Here is a tiny trained network, its code and every weight. The questions are about switching its units off for an input and a class, where a switched-off unit gives its printed mean instead of its output.

import numpy as np


def w(rows, s, z=0):
    codes = np.array(rows[::2]) - 128.0
    scale = np.full(codes.shape[1], s)
    scale[-1] = z or s
    return codes * scale


def norm(h):
    return h / np.sqrt((h * h).mean(-1, keepdims=True) + 1e-5)


def f(y):
    return np.maximum(y, 0)


def log_softmax(a):
    a = a - a.max(-1, keepdims=True)
    return a - np.log(np.exp(a).sum(-1, keepdims=True))


def net(x, mask):
    res = np.array(x, float).reshape(1, 3) / 4 @ E
    u = 0
    for l in range(4):
        y = f(norm(res) @ A[l][:, :-1].T + A[l][:, -1])
        res = res + np.where(mask[u : u + 10], y, B[l][:, -1]) @ B[l][:, :-1]
        u += 10
    return log_softmax(norm(res)[-1] @ U[:, :-1].T + U[:, -1])


A, B = {}, {}
E = w([
[77,133,168,83,94,75,201],'x0',
[206,45,142,55,53,210,182],'x1',
[180,251,196,185,75,172,135],'x2',
],0.011)
A[0] = w([
[48,82,73,134,132,101,120,92],'0.n1',
[63,126,225,100,115,26,255,2],'0.n2',
[147,116,145,134,178,149,97,77],'0.n3',
[87,169,151,127,211,115,106,101],'0.n4',
[74,75,63,209,36,100,118,76],'0.n5',
[141,82,93,200,113,72,120,93],'0.n6',
[120,175,163,190,80,142,157,121],'0.n7',
[212,94,157,169,178,146,17,44],'0.n8',
[101,83,129,97,151,156,146,141],'0.n9',
[91,162,131,180,106,160,129,103],'0.n10',
],0.0075,0.0082)
B[0] = w([
[175,153,169,105,173,121,145,252],'0.n1',
[65,226,5,53,96,126,222,214],'0.n2',
[132,112,125,145,108,150,142,140],'0.n3',
[172,91,100,147,37,98,144,240],'0.n4',
[138,127,151,94,133,139,115,139],'0.n5',
[146,125,153,87,101,128,98,161],'0.n6',
[164,129,146,73,194,103,138,232],'0.n7',
[71,158,62,70,89,166,180,194],'0.n8',
[179,153,156,111,163,116,145,235],'0.n9',
[138,112,152,101,159,123,129,176],'0.n10',
],0.018,0.0035)
A[1] = w([
[101,150,97,185,140,69,75,41],'1.n1',
[48,167,132,180,149,53,102,61],'1.n2',
[160,144,46,154,169,169,48,4],'1.n3',
[126,128,58,167,151,193,64,10],'1.n4',
[162,142,121,108,137,143,139,152],'1.n5',
[120,252,183,193,130,156,127,60],'1.n6',
[50,51,72,103,213,70,94,108],'1.n7',
[83,160,73,123,128,175,107,80],'1.n8',
[178,152,70,157,174,86,121,153],'1.n9',
[103,86,133,131,186,112,121,20],'1.n10',
],0.021,0.0044)
B[1] = w([
[71,97,165,241,75,162,89,196],'1.n1',
[98,63,185,134,6,169,150,214],'1.n2',
[109,183,86,83,72,116,203,194],'1.n3',
[142,185,63,51,62,132,194,172],'1.n4',
[121,127,87,157,127,118,80,224],'1.n5',
[170,180,194,45,227,152,132,216],'1.n6',
[179,203,201,75,217,172,135,248],'1.n7',
[137,96,77,129,129,90,122,169],'1.n8',
[135,112,109,187,117,117,99,251],'1.n9',
[154,139,164,75,147,105,82,156],'1.n10',
],0.021,0.011)
A[2] = w([
[184,5,128,105,89,212,120,35],'2.n1',
[179,143,166,124,194,123,113,6],'2.n2',
[109,102,85,182,153,92,98,61],'2.n3',
[101,106,118,132,160,138,124,60],'2.n4',
[117,110,160,113,127,147,101,119],'2.n5',
[110,111,121,144,157,146,141,99],'2.n6',
[108,130,32,162,167,73,52,43],'2.n7',
[93,108,136,129,158,138,109,60],'2.n8',
[134,99,81,178,109,129,139,79],'2.n9',
[94,110,124,134,163,142,122,49],'2.n10',
],0.022,0.002)
B[2] = w([
[101,189,231,200,3,199,129,213],'2.n1',
[183,93,121,104,179,112,79,252],'2.n2',
[107,94,63,155,183,101,94,142],'2.n3',
[152,128,140,130,117,96,137,129],'2.n4',
[166,138,61,132,90,99,118,164],'2.n5',
[124,127,109,135,129,130,130,128],'2.n6',
[128,33,69,205,167,91,120,161],'2.n7',
[162,148,131,131,95,74,117,131],'2.n8',
[165,60,114,89,160,111,93,158],'2.n9',
[132,157,140,131,107,86,106,128],'2.n10',
],0.02,0.013)
A[3] = w([
[98,107,129,99,142,162,119,4],'3.n1',
[82,123,126,115,142,143,127,117],'3.n2',
[77,116,120,125,151,151,100,34],'3.n3',
[112,98,187,192,77,170,110,25],'3.n4',
[48,124,133,114,154,143,168,68],'3.n5',
[127,80,120,113,105,175,109,115],'3.n6',
[67,79,113,114,162,147,100,74],'3.n7',
[143,93,122,59,130,78,120,159],'3.n8',
[51,188,82,73,121,104,207,49],'3.n9',
[25,149,153,47,123,31,250,93],'3.n10',
],0.02,0.0022)
B[3] = w([
[191,130,120,130,89,130,104,129],'3.n1',
[155,102,142,110,121,100,165,130],'3.n2',
[138,122,138,133,144,108,161,130],'3.n3',
[67,78,161,156,90,97,146,247],'3.n4',
[119,114,142,65,119,109,112,137],'3.n5',
[89,187,154,155,145,115,148,157],'3.n6',
[134,104,104,137,140,87,138,138],'3.n7',
[66,181,186,186,146,100,140,203],'3.n8',
[95,102,70,119,118,84,188,208],'3.n9',
[156,199,4,118,81,154,154,203],'3.n10',
],0.024,0.013)
U = w([
[216,184,213,67,251,123,88,158],'0',
[121,186,37,89,89,106,216,158],'1',
[88,90,233,201,40,136,128,147],'2',
[121,45,91,182,194,67,105,142],'3',
[90,45,122,70,174,200,101,1],'4',
],0.013,0.0076)

Each question gives the input, the list of numbers given to net, and the class t.
The units are the neurons (one row each of A and B). Each row of codes is followed by its name. A weight is (code - 128) times the scale printed after its matrix; where a second scale follows, it is the last column's (A, B and U).
mask holds one flag per neuron, layer by layer. A switched-off neuron (its flag False) gives its mean, the last column of its row in B, instead of its output. The means were averaged over made-up inputs and are rounded, as every weight is.
A unit's drop is (log p(t) with every unit on - log p(t) with that unit switched off) / (log p(t) with every unit on - log p(t) with every unit switched off).
The circuit of an input: a set's keep is (log p(t) with only the set's units on - log p(t) with every unit switched off) / (log p(t) with every unit on - log p(t) with every unit switched off). Starting from the 12 units with the biggest drops (on a tie, the unit counted first), units are removed one at a time, each time the one whose removal leaves the highest keep (on an exact tie, the one counted first), for as long as the keep stays at least 0.8.
units of the circuit, in order: the units of the circuit, biggest drop first
unit that matters most: the unit with the biggest drop
k most important neurons: the k neurons with the biggest drops, biggest first
k most important neurons of layer l: the k neurons of layer l with the biggest drops, biggest first
drop when u is switched off: that unit's drop, to one decimal
input [-7,-4,5], class 1: unit that matters most => 1.n3
input [7,8,-6], class 2: 2 most important neurons of layer 1 => 1.n3, 1.n6
input [-8,-8,2], class 1: 2 most important neurons => 1.n3, 1.n4
input [-4,-3,2], class 1: 2 most important neurons of layer 1 => 1.n3, 1.n4
input [1,2,-2], class 3: 4 most important neurons => 1.n2, 1.n7, 0.n9, 1.n6
input [-1,2,3], class 3: 2 most important neurons of layer 1 => 1.n2, 1.n7
input [3,-1,-1], class 3: 2 most important neurons => 1.n7, 2.n7
input [1,-1,2], class 3: 3 most important neurons => 0.n7, 1.n7, 1.n2
input [-5,4,5], class 0: 3 most important neurons => 1.n6, 1.n2, 0.n7
input [-3,-8,-5], class 2: 2 most important neurons => 1.n2, 1.n1
input [-7,3,-7], class 0: 2 most important neurons => 1.n7, 0.n9
input [-7,7,3], class 1: 3 most important neurons => 1.n4, 1.n2, 0.n4
input [1,7,-7], class 0: 2 most important neurons of layer 1 => 1.n2, 1.n1
input [-8,3,1], class 1: unit that matters most => 1.n4
input [-3,-7,-5], class 2: 2 most important neurons => 1.n1, 1.n2
input [-1,-5,-5], class 0: 2 most important neurons => 1.n7, 0.n1
input [0,5,-5], class 0: 2 most important neurons of layer 1 => 1.n2, 1.n1
input [3,-1,0], class 3: 3 most important neurons of layer 1 => 1.n7, 1.n8, 1.n6
input [-3,-3,0], class 3: 2 most important neurons of layer 0 => 0.n4, 0.n8
input [-3,-1,4], class 0: units of the circuit, in order => 1.n6
input [-6,-5,2], class 1: drop when 1.n4 is switched off => 0.1
input [-6,-6,8], class 0: drop when 1.n6 is switched off => 3.6
input [-1,-7,-3], class 2: drop when 3.n5 is switched off => 0.0
input [-2,-8,-5], class 2: drop when 1.n2 is switched off => 0.6
